Below are the code and all the weights of a small trained network. Each question names an input and a target symbol and asks about switching units off, where a switched-off unit gives its printed mean instead of its output.

import numpy as np


def w(rows, s, z=0):
    codes = np.array(rows[::2]) - 128.0
    scale = np.full(codes.shape[1], s)
    scale[-1] = z or s
    return codes * scale


def norm(h):
    return h / np.sqrt((h * h).mean(-1, keepdims=True) + 1e-5)


def f(y):
    return y / 2 * (1 + np.tanh(0.7978845608 * (y + 0.044715 * y**3)))


def softmax(a):
    e = np.exp(a - a.max(-1, keepdims=True))
    return e / e.sum(-1, keepdims=True)


def log_softmax(a):
    a = a - a.max(-1, keepdims=True)
    return a - np.log(np.exp(a).sum(-1, keepdims=True))


def net(x, mask):
    ids = ['ΓΔαβεζλω'.index(c) for c in x.split()]
    T = len(ids)
    res = E[ids] + P[:T]
    u = 0
    for l in range(2):
        q, k, v = (norm(res) @ M[l].T for M in (Q, K, V))
        z = softmax(np.where(np.tri(T) > 0, q @ k.T / 4**0.5, -1e9)) @ v
        res = res + np.where(mask[u], z, O[l][:, -1]) @ O[l][:, :-1]
        u += 1
        y = f(norm(res) @ A[l][:, :-1].T + A[l][:, -1])
        res = res + np.where(mask[u : u + 4], y, B[l][:, -1]) @ B[l][:, :-1]
        u += 4
    return log_softmax(norm(res)[-1] @ U[:, :-1].T + U[:, -1])


Q, K, V, O, A, B = {}, {}, {}, {}, {}, {}
E = w([
[138,148,141,225,161,156,146,78,101],'Γ',
[153,186,81,49,107,198,184,176,125],'Δ',
[122,96,70,102,127,151,121,126,130],'α',
[138,161,175,115,110,214,87,108,33],'β',
[61,132,141,143,106,113,210,204,68],'ε',
[7,181,123,132,140,117,146,130,113],'ζ',
[106,128,129,189,74,49,100,165,72],'λ',
[137,178,82,192,91,195,135,125,147],'ω',
],0.014)
P = w([
[77,72,92,27,10,39,112,21,157],'0',
[191,223,117,113,245,204,108,110,104],'1',
[180,225,115,127,245,207,117,136,94],'2',
[181,241,117,125,245,194,108,124,105],'3',
[170,227,123,129,251,191,119,152,98],'4',
[184,217,118,133,253,213,100,138,86],'5',
[157,211,118,145,254,194,106,167,118],'6',
[154,209,130,127,248,188,91,190,110],'7',
[146,229,98,123,236,199,114,162,117],'8',
[152,212,103,142,248,211,111,177,110],'9',
[162,219,97,123,243,220,100,169,93],'10',
[156,225,93,141,248,227,103,164,98],'11',
[132,215,109,142,244,209,104,195,106],'12',
],0.0038)
Q[0] = w([
[114,202,72,170,157,138,99,180,68],'L0H0',
[152,68,130,200,111,72,143,61,90],'L0H0',
[68,172,75,117,148,166,149,181,97],'L0H0',
[118,254,89,186,100,121,106,193,57],'L0H0',
],0.0078)
K[0] = w([
[96,22,95,134,25,109,142,19,178],'L0H0',
[53,160,176,120,212,199,115,66,129],'L0H0',
[128,71,74,160,50,113,175,114,184],'L0H0',
[93,71,140,108,1,122,141,96,133],'L0H0',
],0.0087)
V[0] = w([
[83,111,87,104,170,126,136,150,93],'L0H0',
[64,148,168,188,150,147,143,66,177],'L0H0',
[130,254,73,92,130,164,157,159,160],'L0H0',
[100,67,89,69,62,197,118,43,118],'L0H0',
],0.007)
O[0] = w([
[157,144,23,150,250,119,162,181,118,175],'L0H0',
[154,197,110,3,93,167,123,185,209,140],'L0H0',
[234,43,159,88,178,130,50,95,128,209],'L0H0',
[46,112,115,78,176,174,59,127,159,255],'L0H0',
],0.006)
A[0] = w([
[116,148,60,34,103,167,210,151,253,174],'L0N0',
[143,91,132,183,48,23,100,67,101,3],'L0N1',
[183,60,58,141,249,37,122,147,168,140],'L0N2',
[129,129,133,71,246,187,154,73,113,63],'L0N3',
],0.0049,0.0024)
B[0] = w([
[157,18,116,157,190,122,50,117,154,237],'L0N0',
[207,71,221,191,26,149,124,127,145,107],'L0N1',
[165,107,96,101,164,133,138,32,63,187],'L0N2',
[1,114,155,19,206,134,116,174,179,252],'L0N3',
],0.0068,0.0039)
Q[1] = w([
[156,82,117,228,65,77,142,88,128],'L1H0',
[71,177,82,147,244,171,99,186,150],'L1H0',
[171,115,237,84,1,108,250,74,208],'L1H0',
[102,123,158,29,78,130,236,58,230],'L1H0',
],0.0073)
K[1] = w([
[107,78,209,146,152,205,169,136,148],'L1H0',
[147,136,89,146,1,39,47,132,84],'L1H0',
[141,180,165,135,242,194,164,180,126],'L1H0',
[120,185,66,154,252,157,175,201,78],'L1H0',
],0.0089)
V[1] = w([
[11,176,152,101,139,254,100,112,152],'L1H0',
[135,174,51,212,147,93,50,90,25],'L1H0',
[115,35,229,244,95,98,115,77,147],'L1H0',
[130,153,114,127,22,87,77,186,105],'L1H0',
],0.0065)
O[1] = w([
[124,162,175,153,240,200,196,75,169,234],'L1H0',
[247,179,81,158,158,20,82,170,77,239],'L1H0',
[77,90,91,191,117,150,116,19,9,2],'L1H0',
[180,253,155,134,59,109,133,52,79,139],'L1H0',
],0.0073,0.0045)
A[1] = w([
[113,159,142,112,168,174,69,127,140,103],'L1N0',
[99,127,119,132,7,135,120,31,94,17],'L1N1',
[124,194,134,117,71,141,182,129,173,132],'L1N2',
[126,69,172,149,133,140,177,187,129,252],'L1N3',
],0.012,0.0034)
B[1] = w([
[133,127,129,176,26,74,103,139,92,254],'L1N0',
[152,125,79,76,54,63,253,210,84,155],'L1N1',
[149,24,7,204,109,91,87,100,129,146],'L1N2',
[164,140,124,131,39,119,189,79,81,183],'L1N3',
],0.011,0.0087)
U = w([
[160,174,193,178,181,144,158,45,128,145],'Γ',
[165,139,151,65,133,145,135,189,177,144],'Δ',
[130,33,125,103,171,138,99,90,81,142],'α',
[117,135,203,107,49,177,67,129,96,52],'β',
[123,106,139,130,84,121,218,129,88,120],'ε',
[11,114,123,150,151,121,108,180,133,3],'ζ',
[154,151,86,138,112,73,98,140,78,221],'λ',
[138,102,86,204,85,182,110,114,169,83],'ω',
],0.012,0.0041)

Each question gives the input, a string of symbols that net reads in full, and the target symbol t.
The units are the heads (4 rows each of Q, K, V and O) and the neurons (one row each of A and B). Each row of codes is followed by its name. A weight is (code - 128) times the scale printed after its matrix; where a second scale follows, it is the last column's (O, A, B and U).
mask holds one flag per unit, layer by layer, with each layer's heads first. A switched-off unit (its flag False) gives its mean, the last column of its rows in O or B, instead of its output. The means were averaged over made-up inputs and are rounded, as every weight is.
A unit's drop is (log p(t) with every unit on - log p(t) with that unit switched off) / (log p(t) with every unit on - log p(t) with every unit switched off).
The circuit of an input: a set's keep is (log p(t) with only the set's units on - log p(t) with every unit switched off) / (log p(t) with every unit on - log p(t) with every unit switched off). Starting from all 10 units, units are removed one at a time, each time the one whose removal leaves the highest keep (on an exact tie, the one counted first), for as long as the keep stays at least 0.8.
units of the circuit, in order: the units of the circuit, biggest drop first
k most important neurons: the k neurons with the biggest drops, biggest first
top k neurons in layer l: the k neurons of layer l with the biggest drops, biggest first
drop of u: that unit's drop, to one decimal
input β Γ ε, target Γ: most important neuron : [L1N1]
input Γ λ ζ ζ Δ ζ ε, target ω: units of the circuit, in order : [L0H0, L1N2, L1H0]
input λ ω Δ ζ Δ ε λ ζ Δ λ Δ ζ Γ, target ε: units of the circuit, in order : [L1H0, L1N1, L0N1]
input Γ ζ β ω Δ, target ω: units of the circuit, in order : [L0H0, L1N2]
input Γ λ ζ Δ β, target ω: units of the circuit, in order : [L0H0, L1N2, L1H0]
input ω λ Δ β Γ, target β: units of the circuit, in order : [L0H0, L1N0]
input λ λ ζ α Δ ζ ζ Δ ε ω Δ, target ε: 2 most important neurons : [L1N1, L0N1]
input ζ ζ λ Γ ζ ω Δ ω ε ζ ζ Δ ω, target Δ: top 2 neurons in layer 1 : [L1N0, L1N3]
input Γ ω ζ, target ω: 2 most important neurons : [L1N2, L0N3]
input ε Δ ζ ε ζ Δ Δ α, target α: 2 most important neurons : [L0N2, L1N0]
input ζ λ ε, target Δ: 2 most important neurons : [L1N0, L0N0]
input λ Δ ζ λ ζ ε ζ β ε ζ ζ ζ λ, target ε: 2 most important neurons : [L1N1, L0N1]
input Γ ζ Γ ω Γ, target ω: top 2 neurons in layer 1 : [L1N2, L1N0]
input α ε ε, target ζ: units of the circuit, in order : [L0H0]
input Γ ε Δ, target ω: top 3 neurons in layer 0 : [L0N3, L0N2, L0N0]
input α ω β ζ λ, target ζ: drop of L0H0 : 1.4
input β ω ζ ω ζ β ω ε β, target Γ: drop of L0H0 : 0.3
input ζ ζ ζ λ Δ ζ λ, target Δ: drop of L0N1 : 0.0
input β Δ Γ Δ ε β β λ ζ ζ, target Γ: top 2 neurons in layer 1 : [L1N0, L1N1]
input Δ Δ α Δ λ β, target α: top neuron in layer 1 : [L1N0]
input λ ζ ζ ζ ε ε ζ β ε Γ ε ε ζ, target ε: drop of L1N1 : 0.4
